Each row has a name. After each piece below comes the name of the row it's from, unless a question asks for something else. Each question is about the rows just above it. Places in a row count from 1.

zif: [119  88 119 119 119 119 137 167 119 137 119 137 119 119 137 119 119 137
 137 137 137]
viz: [116  91 116 116 116 116 140 164 116 140 116 140 116 116 140 116 116 140
 140 140 140]
Daf: [154 101 154 154 154 154 102 156 154 102 154 102 154 154 102 154 154 102
 102 102 102]
zubo: [180 125 180 180 180 180  76 131 180  76 180  76 120 180  76 180 180  76
  76  76  76]
Number of entries in [180 125 180 180 180 180  76 131 180  76 180  76 120 180  76 180 180  76
  76  76  76]:	21
[180 125 180 180 180 180  76 131 180  76 180  76 120 180  76 180 180  76
  76  76  76]	zubo
[116  91 116 116 116 116 140 164 116 140 116 140 116 116 140 116 116 140
 140 140 140]	viz
Number of entries in [180 125 180 180 180 180  76 131 180  76]:	10

vob: [121 150 147 127 152 137 139 128 119 123]
sabe: [134 132 134 132 152 118 129 144 104 141]
benil: [120 129 127 124 107 123 134 123 138 118]
pim: [127 141 142 128 150 126 135 137 111 136]
veso: [109 153 149 112 132 119 149 123 129 119]
rurap: [128 121 117 134 115 146 120 117 143 123]
duk: [112 153 141 129 139 165 139 112 133 130]
riti: [121 150 147 127 152  86 128 140 113 142]
Movop: [124 138 141 118 134 106 140 135 118 124]
Fizi: [133 129 114 150 148 175 113 123 124 149]
kuvoz: [121 150 147 127 152  86 128 140 127 119]
tevu: [147 134 135 121 134 110 134 134 121 125]
Row and place of [146] in the named rows:	rurap, 6
How many entries does [109 153 149] have?	3
The row with [128 121 117 134 115 146 120 117 143 123] is	rurap
The row with [120 129 127 124 107 123 134 123 138 118] is	benil

tefum: [118 123 141 125 169 128 121 132 137 125 136 123 117 112 122 139 124 117
 117 113 156 137 143 121 127 120 115]
Ziv: [117 119 149 125 122 128 123 143 119 135 146 123 113 133 122 149 124 123
 135 143 112 148  86 125 116 124 122]
vusa: [165 151 129 117 168 128 121 129 130 128 148 123 112 110 138 142 124 123
 124 106 142 137 165 126 139 128 122]
fuga: [ 79  98  99 125 133 128 118 137 140 128 111 137 119 142 128 112 137 123
 164 113 112 167 116 121 125 153 126]
Number of entries in [ 79  98  99 125 133 128]:	6
Number of entries in [117 119 149 125 122]:	5

Pofo: [106 124 109 114 112 116 113 115 121 106 117 121  97 119 117  96 123 116
 113 122 120 116 114 122  88 105 100 113 106 122 119 111 111  89 123 114
 121 120 107 116 107 106 110 123 106 108  99 110 117]
ligun: [106 124 109 114 112 116 113 115 121 106 114 121  97 119 117  96 123 116
 113 122 120 116 114 122  88 105 100 113 106 122 119 111 111  89 123 114
 121 120 107 116 107 106 110 114 106 108  99 110 117]
fusi: [140 125 143 143 141 142 139 137 130 139 135 134 148 131 141 151 123 142
 140 134 135 140 135 129 149 146 143 140 141 131 128 147 142 148 131 144
 132 129 150 140 147 147 142 147 144 142 156 146 136]
Gura: [135 133 143 135 141 144 148 143 134 142 146 140 146 133 139 143 135 144
 152 131 138 143 138 134 141 162 137 132 135 138 126 154 139 141 136 154
 139 136 160 147 164 160 138 149 139 154 170 156 136]
Count the entries of [135 133 143 135]:	4
Number of entries in [140 125 143 143 141 142 139 137 130 139 135 134 148 131 141 151 123 142
 140 134 135 140 135 129 149 146 143 140 141 131 128 147 142 148 131 144]:	36

bipo: [ 99  91 175 175  83  99 104 173  87 171  81 121]
Bovu: [105  87 154 150  89  90 102 150 113 158  93 154]
vosep: [100  87 162 174  81  99 124 176  92 163  86 124]
Gak: [124  94 164 175  89  97  94 170 120 137 103 103]
Malu: [ 89 110 134 179  89  91  86 154 127 132  97 160]
Muk: [ 98 107 146 145 112  81  83 148 124 156  95 160]
vepa: [ 89  99 157 167  81  90  90 161 116 156  83 153]
kagi: [105  87 154 150  89  90 102 145 102 155 129 174]
kube: [105  87 155 150  89  90 102 150 113 158  93 154]
noti: [ 82  83 162 157  92  87 101 165  87 174  89 158]
nop: [ 95  85 166 150  78  95 101 167  90 177  84 157]
sep: [131  83 172 147  98  90 130 165 105 161 109 126]
[170] is at row and place	Gak, 8
Row and place of [153] in the named rows:	vepa, 12
How many entries does [131  83 172 147  98  90] have?	6
Number of entries in [ 82  83 162 157  92  87 101]:	7
How many entries does [ 89 110 134 179  89  91] have?	6
[116] is at row and place	vepa, 9
[ 89 110 134 179  89  91  86 154 127 132  97 160] is in which row?	Malu

Nin: [115 101  81 114 113 110 117]
vilif: [123 113 103 135 123 114 120]
kaza: [140 155 156 154 133 147 152]
Mav: [106 116  82 105 120 114 117]
vop: [151 145 182 155 141 145 134]
Sebip: [105 102  74 109 111 101 121]
mut: [139 142 152 129 132 146 125]
How many entries does [106 116  82 105] have?	4
How many entries does [151 145 182 155] have?	4

difi: [111 105 164 155 108 162 100 162 164 183 125 177 148 134  86 160 119 126
  75 130]
nosun: [127 128 129 130 125 127 129 128 132 125 131 124 125 129 130 129 129 130
 132 132]
zul: [124 124 128 142 125 131 130 132 106 132 121 130 127 124 126 123 135 137
 128 124]
Number of entries in [124 124 128 142 125 131 130 132 106 132 121 130 127 124 126 123 135 137
 128 124]:	20
How many entries does [127 128 129 130 125 127 129 128 132 125 131 124 125 129 130 129 129 130
 132 132] have?	20
[105] is at row and place	difi, 2
Number of entries in [124 124 128 142 125 131 130 132 106]:	9
Where do [127 128 129 130 125 127 129 128 132 125 131 124 125 129 130 129 129 130
 132 132] appear?	nosun

zab: [125 101 147  84 102 155 101 146]
zag: [132 131 130 130 128 129 131 132]
Tege: [123 124 124 128 126 132 127 125]
diso: [104 143 127 137 123 143 132 137]
peruv: [126 102 132 112 133 105 119 122]
gim: [130 124 131 126 128 123 124 131]
saza: [125 127 120 135 130 128 129 121]
bagif: [128 125 127 127 130 123 126 130]
Number of entries in [130 124 131 126]:	4
Where in the named rows is [135]?	saza, 4
Count the entries of [125 127 120 135]:	4
Row and place of [105] in the named rows:	peruv, 6
Where in the named rows is [119]?	peruv, 7
How many entries does [130 124 131 126 128 123 124 131] have?	8
Count the entries of [123 124 124 128 126 132 127]:	7

kez: [109 128 145 120 147 115 154 109 151 149 117 123]
biv: [102 108 158 104 127 115 169 100 152 150 144 132]
nifu: [121 125 143 122 138 123 149 116 148 147 126 130]
Pulen: [127  99 151 116 125 145 139 136 127 126 161 134]
Bafa: [140 140 125 142 149 133 122 140 132 136 115 124]
keta: [ 92  80 172  81 126 110 185  78 162 155 169 114]
Number of entries in [109 128 145 120 147 115 154 109 151 149 117 123]:	12
How many entries does [121 125 143 122 138 123 149 116 148 147 126 130] have?	12
Count the entries of [121 125 143 122 138 123]:	6

Zavu: [141 115 136 143  85 106 122 137 136 136  78 100]
neke: [159 119 143 132  84 138 127 153 135  96 123 122]
mim: [159 125 139 143  77 114 103 116 132 122 114  86]
gado: [155 117 125 143  77 114 117 138 125 101 126  92]
kulil: [128  97 115 135  83 130 117 138 107 125 111 111]
Where do [159 125 139 143  77 114 103 116 132 122 114  86] appear?	mim
Count the entries of [155 117 125 143]:	4
Number of entries in [155 117 125 143  77 114]:	6
Where in the named rows is [107]?	kulil, 9
[85] is at row and place	Zavu, 5

pivo: [143 152 115 148 170 122 130 108 140]
mege: [114 142 135 130  78 147 123 105 116]
gifa: [137 113  98  83 119 148 123 131 116]
Where in the named rows is [142]?	mege, 2
Where in the named rows is [122]?	pivo, 6
Where in the named rows is [115]?	pivo, 3
Number of entries in [137 113  98  83 119 148 123 131 116]:	9

fibi: [126 111 122 135 113 108 130 127 111 115 115 146 141 150 134 103 124 127
 147 126 129 160 121 125 139]
fedep: [125 109 126 134 112 109 129 126 114 116 121 146 138 148 136 102 124 129
 142 125 127 162 118 126 136]
rofi: [126 111 122 135 113 108 130 127 111 115 120 146 141 150 134 103 124 109
 143 126 129 160 121 125 139]
Bekib: [124 107 124 138 109 106 135 124 108 113 115 147 144 150 135 100 123 128
 146 125 129 165 120 126 143]
ros: [124 111 125 134 115 110 129 126 115 118 119 144 139 145 136 103 124 130
 141 126 128 160 120 130 137]
sadog: [127 108 132 137 110 109 131 126 109 115 120 147 143 150 133 100 122 128
 148 125 127 165 120 127 138]
Gan: [126 105 125 137 112 108 132 131 110 115 119 144 144 147 135 100 126 128
 143 125 128 163 118 124 140]
Dalu: [120 109 125 140 113 106 131 121 104 111 107 149 147 150 128  99 125 119
 148 128 132 169 124 121 150]
Nuv: [123 108 127 137 109 106 132 122 106 115 118 149 136 150 134  99 124 126
 148 125 129 167 121 125 144]
niv: [123 108 125 137 109 106 132 122 106 115 118 149 136 150 134  99 124 126
 148 125 129 167 121 125 144]
duvor: [126 113 123 136 114 113 129 128 114 118 122 141 139 146 132 105 125 129
 140 125 131 158 120 124 139]
[127 108 132 137 110 109 131 126 109 115 120 147 143 150 133 100 122 128
 148 125 127 165 120 127 138] is in which row?	sadog
How many entries does [124 111 125 134 115 110 129 126 115 118 119 144 139 145 136] have?	15

nuf: [111 112 129 106 131 129 110 106 105 140 165]
zed: [150 129 174 133 168 174 115 129 136 110 130]
reta: [171 144 179 157 168 175  91 149 160  95  98]
suto: [142 140 151 146 148 139 113 141 143 111 123]
godu: [157 141 170 102 163 159  97 147 153 103 103]
Where in the named rows is [179]?	reta, 3
Row and place of [133] in the named rows:	zed, 4
How many entries does [142 140 151 146 148 139 113] have?	7

depod: [115 136 145 151 109 140]
pafa: [163  92  88 155 161  92]
nize: [133 126 127 128  96 131]
rov: [137 117 123 135 129 115]
zez: [115 147 154 116 114 152]
Tanem: [183  91  91 174 162  88]
zug: [138  93  93 170 164  90]
rofem: [180  93  93 170 164  90]
Lerun: [ 74 169 181  76  83 178]
Vil: [ 90 147 154 116 114 152]
Kiga: [160  99  97 146 169 100]
How many entries does [180  93  93 170 164  90] have?	6
How many entries does [133 126 127 128] have?	4
Number of entries in [183]:	1
Where in the named rows is [97]?	Kiga, 3
Row and place of [76] in the named rows:	Lerun, 4
[178] is at row and place	Lerun, 6

bim: [127 129 132 130]
Duzum: [130 124 129 128]
Nesez: [142 105 118 142]
gugu: [178  79  78 170]
Bonu: [110 142 153 106]
pepob: [178  79 158 170]
Mot: [103 154 148 101]
Where in the named rows is [106]?	Bonu, 4
[103] is at row and place	Mot, 1
How many entries does [142] have?	1
Row and place of [105] in the named rows:	Nesez, 2
[124] is at row and place	Duzum, 2
Count the entries of [127 129 132]:	3
Count the entries of [178  79  78]:	3

batu: [114 105 152 129 142 129 151 121 132 139 144 120 126 151 145 124 128 129
 149 155 117 151 109 116 119 106 150 128 128 121 108  98]
guv: [135 140 100 133 110 126 123 145 137 115 110 138 144  84 130 135 116 124
 109 116 123 118 139 132 141 119 128 121 126 126 135 148]
mosi: [125 113 161 116 150 133 127 112 118 140 145 115 112 178 124 122 142 133
 145 142 132 139 122 123 114 141 126 132 129 128 121 107]
fasek: [126 129 110 141 131 131 140 130 151 121 123 140 143  87 141 131 132 123
 126 134  99 121 122 128 143  99 155 116 131 118 126 133]
zivut: [134 113 135 115 148 140 129 130 146 121 126 129 143 119 140 132 140 126
 128 151  94 132 133 122 134 103 154 108 127 110 121 118]
Lutu: [132 102 141 107 142 138 134 142 143 121 124 124 149 123 149 135 126 127
 126 161  96 149 135 114 128  92 156 106 123 107 111 108]
fupon: [126 126 145 118 118 122 120 130 103 136 133 115 113 167 118 125 116 133
 130 121 162 140 132 126 111 154 100 143 125 140 127 122]
rarat: [122 148 118 145 109 116 126 122 112 135 130 129 112 133 113 123 120 129
 129 101 161 118 122 137 125 156 102 149 131 147 139 142]
ripel: [136 152 105 136 117 126 112 127 126 121 118 137 126 107 112 129 132 126
 115 101 138 104 138 141 138 149 111 131 130 137 147 155]
[126 126 145 118 118 122 120 130 103 136 133 115 113 167 118 125 116 133
 130 121 162 140 132 126 111 154 100 143 125 140 127 122]	fupon
[122 148 118 145 109 116 126 122 112 135 130 129 112 133 113 123 120 129
 129 101 161 118 122 137 125 156 102 149 131 147 139 142]	rarat
Number of entries in [132 102 141 107 142 138 134 142 143 121 124 124 149 123 149 135 126 127
 126]:	19

Rimi: [119 112 145 114 139 130 140]
zorak: [153 143 116 147 139 133 116]
zin: [118 161 146 120 123 135 143]
Sedet: [161 154 106 160 153 145  94]
pupo: [100  97 162  97 123 116 171]
zir: [126 150 129  95 153 118 135]
fenu: [122 145 116 151 151 144 103]
Count the entries of [122 145 116 151 151 144 103]:	7
Row and place of [130] in the named rows:	Rimi, 6
Row and place of [94] in the named rows:	Sedet, 7
[160] is at row and place	Sedet, 4
Row and place of [162] in the named rows:	pupo, 3
[126 150 129  95 153 118 135]	zir

peke: [168  87 160  95]
Volon: [161  82  73  98]
big: [155  78  79 167]
Goboz: [170  88  76 169]
Count the entries of [161  82]:	2
Row and place of [161] in the named rows:	Volon, 1
[168] is at row and place	peke, 1
[87] is at row and place	peke, 2

